[[148 121]
 [158 117]]
|
[[158 117]
 [148 121]]

[[120 133 121 129]
 [116 140 127 137]
 [122  99 122 114]
 [101 124 157 149]
 [133 129 126 126]]
|
[[133 129 126 126]
 [122  99 122 114]
 [120 133 121 129]
 [116 140 127 137]
 [101 124 157 149]]

[[ 99 145 119 122 114 135]
 [150 116 135 136 120 128]
 [127 132 125 128 135 115]
 [116 139 121 140 144 127]
 [134 122 132 129 112 133]
 [129 152 109 121 132 139]
 [121 138 121 126 129 119]
 [140 120 135 132 139 129]
 [119 138 123 125 147 127]]
|
[[150 116 135 136 120 128]
 [140 120 135 132 139 129]
 [134 122 132 129 112 133]
 [129 152 109 121 132 139]
 [127 132 125 128 135 115]
 [121 138 121 126 129 119]
 [119 138 123 125 147 127]
 [116 139 121 140 144 127]
 [ 99 145 119 122 114 135]]

[[102 112 117 121 130 130 133 136 132 134 139 128 132]
 [154 148 140 134 130 129 130 127 123 125 120 120 125]
 [107 103 100 108 114 109 106 107 109  98 106 102 105]
 [122 111 111 111 116 118 113 114 115 111 117 113 117]]
|
[[154 148 140 134 130 129 130 127 123 125 120 120 125]
 [122 111 111 111 116 118 113 114 115 111 117 113 117]
 [107 103 100 108 114 109 106 107 109  98 106 102 105]
 [102 112 117 121 130 130 133 136 132 134 139 128 132]]

[[116 134 116 123 135 142 114 119 117 121 128 127 129 137 132]
 [123 121 140 130 124 127 142 142 129 126 114 123 115 134 126]
 [143 121 140 135 121 108 138 136 137 130 124 126 130 114 129]
 [126 135 122 118 117 136 134 126 115 121 119 128 115 147 144]
 [107 116 125 133 142 143 125 139 137 129 129 120 125 131 116]
 [133 137 120 125 129 128 118 109 128 130 136 134 141 118 130]]
|
[[143 121 140 135 121 108 138 136 137 130 124 126 130 114 129]
 [133 137 120 125 129 128 118 109 128 130 136 134 141 118 130]
 [126 135 122 118 117 136 134 126 115 121 119 128 115 147 144]
 [123 121 140 130 124 127 142 142 129 126 114 123 115 134 126]
 [116 134 116 123 135 142 114 119 117 121 128 127 129 137 132]
 [107 116 125 133 142 143 125 139 137 129 129 120 125 131 116]]

[[135 127 115 114]
 [107 118 121 124]
 [134 137 135 132]
 [143 139 136 124]
 [117 126 116 125]
 [127 139 141 143]]
|
[[143 139 136 124]
 [135 127 115 114]
 [134 137 135 132]
 [127 139 141 143]
 [117 126 116 125]
 [107 118 121 124]]

[[128 132 129 123 128 130 132 134]
 [139 120 128 145 136 125 112 104]]
|
[[139 120 128 145 136 125 112 104]
 [128 132 129 123 128 130 132 134]]

[[135 134 136 130]
 [112 138 123 127]
 [129 128 128 127]
 [122 153 137 132]
 [133 110 122 126]]
|
[[135 134 136 130]
 [133 110 122 126]
 [129 128 128 127]
 [122 153 137 132]
 [112 138 123 127]]
---
[[122 129]
 [100 133]]
|
[122 133]

[[136 150]
 [122 140]]
|
[136 140]

[[103 126 120 136]
 [129 121 113 106]
 [112 116 133 136]
 [154 126 140 124]
 [120 144 107 118]]
|
[103 121 133 124]

[[128 105]
 [129 103]
 [131 106]]
|
[128 103]

[[112 145 101]
 [149 156 141]
 [152 129 138]]
|
[112 156 138]

[[116 155 114 116]
 [127 122 136 124]
 [132 113 117 135]
 [134 101 146 127]
 [130 128 128 126]]
|
[116 122 117 127]

[[152 138 125 141 143]
 [116 123 149 133 135]
 [118 132 121 129 125]
 [134 121 129 142 142]
 [123 132 121 135 134]]
|
[152 123 121 142 134]

[[155 132 113 139 115]
 [138 145 148 133 135]]
|
[155 145]
